Below are the code and all the weights of a small trained network. Each question names an input and a class and asks about switching units off, where a switched-off unit gives its printed mean instead of its output.

import numpy as np


def w(rows, s, z=0):
    codes = np.array(rows[::2]) - 128.0
    scale = np.full(codes.shape[1], s)
    scale[-1] = z or s
    return codes * scale


def f(y):
    return y / 2 * (1 + np.tanh(0.7978845608 * (y + 0.044715 * y**3)))


def log_softmax(a):
    a = a - a.max(-1, keepdims=True)
    return a - np.log(np.exp(a).sum(-1, keepdims=True))


def net(x, mask):
    res = np.array(x, float).reshape(1, 5) / 4 @ E
    y = f(res @ A[0][:, :-1].T + A[0][:, -1])
    res = res + np.where(mask, y, B[0][:, -1]) @ B[0][:, :-1]
    return log_softmax(res[-1] @ U[:, :-1].T + U[:, -1])


A, B = {}, {}
E = w([
[133,126,128],'x0',
[98,2,59],'x1',
[116,132,127],'x2',
[95,47,245],'x3',
[131,129,129],'x4',
],0.0079)
A[0] = w([
[77,232,14,54],'n1',
[86,84,225,62],'n2',
[138,16,72,1],'n3',
[147,235,195,93],'n4',
[179,195,184,75],'n5',
[201,206,207,51],'n6',
[153,119,123,243],'n7',
[119,79,217,73],'n8',
[113,253,213,62],'n9',
[74,70,255,111],'n10',
],0.0072,0.0036)
B[0] = w([
[150,196,98,223],'n1',
[160,157,59,193],'n2',
[26,73,110,182],'n3',
[91,83,135,221],'n4',
[64,85,75,175],'n5',
[89,81,90,195],'n6',
[148,132,163,195],'n7',
[157,217,11,183],'n8',
[62,90,125,229],'n9',
[183,184,53,255],'n10',
],0.011,0.0041)
U = w([
[191,214,83,57],'0',
[1,31,174,63],'1',
[157,134,210,255],'2',
],0.0097,0.0084)

Each question gives the input, the list of numbers given to net, and the class t.
The units are the neurons (one row each of A and B). Each row of codes is followed by its name. A weight is (code - 128) times the scale printed after its matrix; where a second scale follows, it is the last column's (A, B and U).
mask holds one flag per neuron, in row order. A switched-off neuron (its flag False) gives its mean, the last column of its row in B, instead of its output. The means were averaged over made-up inputs and are rounded, as every weight is.
A unit's drop is (log p(t) with every unit on - log p(t) with that unit switched off) / (log p(t) with every unit on - log p(t) with every unit switched off).
The circuit of an input: a set's keep is (log p(t) with only the set's units on - log p(t) with every unit switched off) / (log p(t) with every unit on - log p(t) with every unit switched off). Starting from all 10 units, units are removed one at a time, each time the one whose removal leaves the highest keep (on an exact tie, the one counted first), for as long as the keep stays at least 0.8.
circuit, biggest first: the units of the circuit, biggest drop first
most important unit: the unit with the biggest drop
k most important neurons: the k neurons with the biggest drops, biggest first
drop of u: that unit's drop, to one decimal
input [3,-3,0,5,-4], class 0: most important unit => n10
input [-2,0,-5,-4,4], class 2: 3 most important neurons => (n10 n8 n2)
input [6,-7,-8,-7,-1], class 2: circuit, biggest first => (n10 n4)
input [8,8,6,-7,-6], class 1: 3 most important neurons => (n3 n10 n8)
input [-3,-7,5,-5,3], class 1: 2 most important neurons => (n9 n4)
input [6,3,-6,-4,0], class 2: 3 most important neurons => (n10 n8 n2)
input [-8,1,-4,5,5], class 0: circuit, biggest first => (n10 n8)
input [7,-3,4,6,-2], class 0: 3 most important neurons => (n10 n8 n2)
input [-6,4,6,6,5], class 0: 2 most important neurons => (n10 n8)
input [0,-8,-1,-6,3], class 1: 2 most important neurons => (n9 n4)
input [5,-6,8,-5,2], class 2: 2 most important neurons => (n1 n3)
input [-8,0,-3,5,4], class 0: drop of n2 => 0.1
input [2,-5,4,-4,-3], class 1: drop of n6 => 0.1
input [-3,-8,8,6,-5], class 1: drop of n6 => 0.2
input [8,7,-1,7,5], class 0: drop of n10 => 0.5
input [8,-5,3,4,3], class 1: most important unit => n9
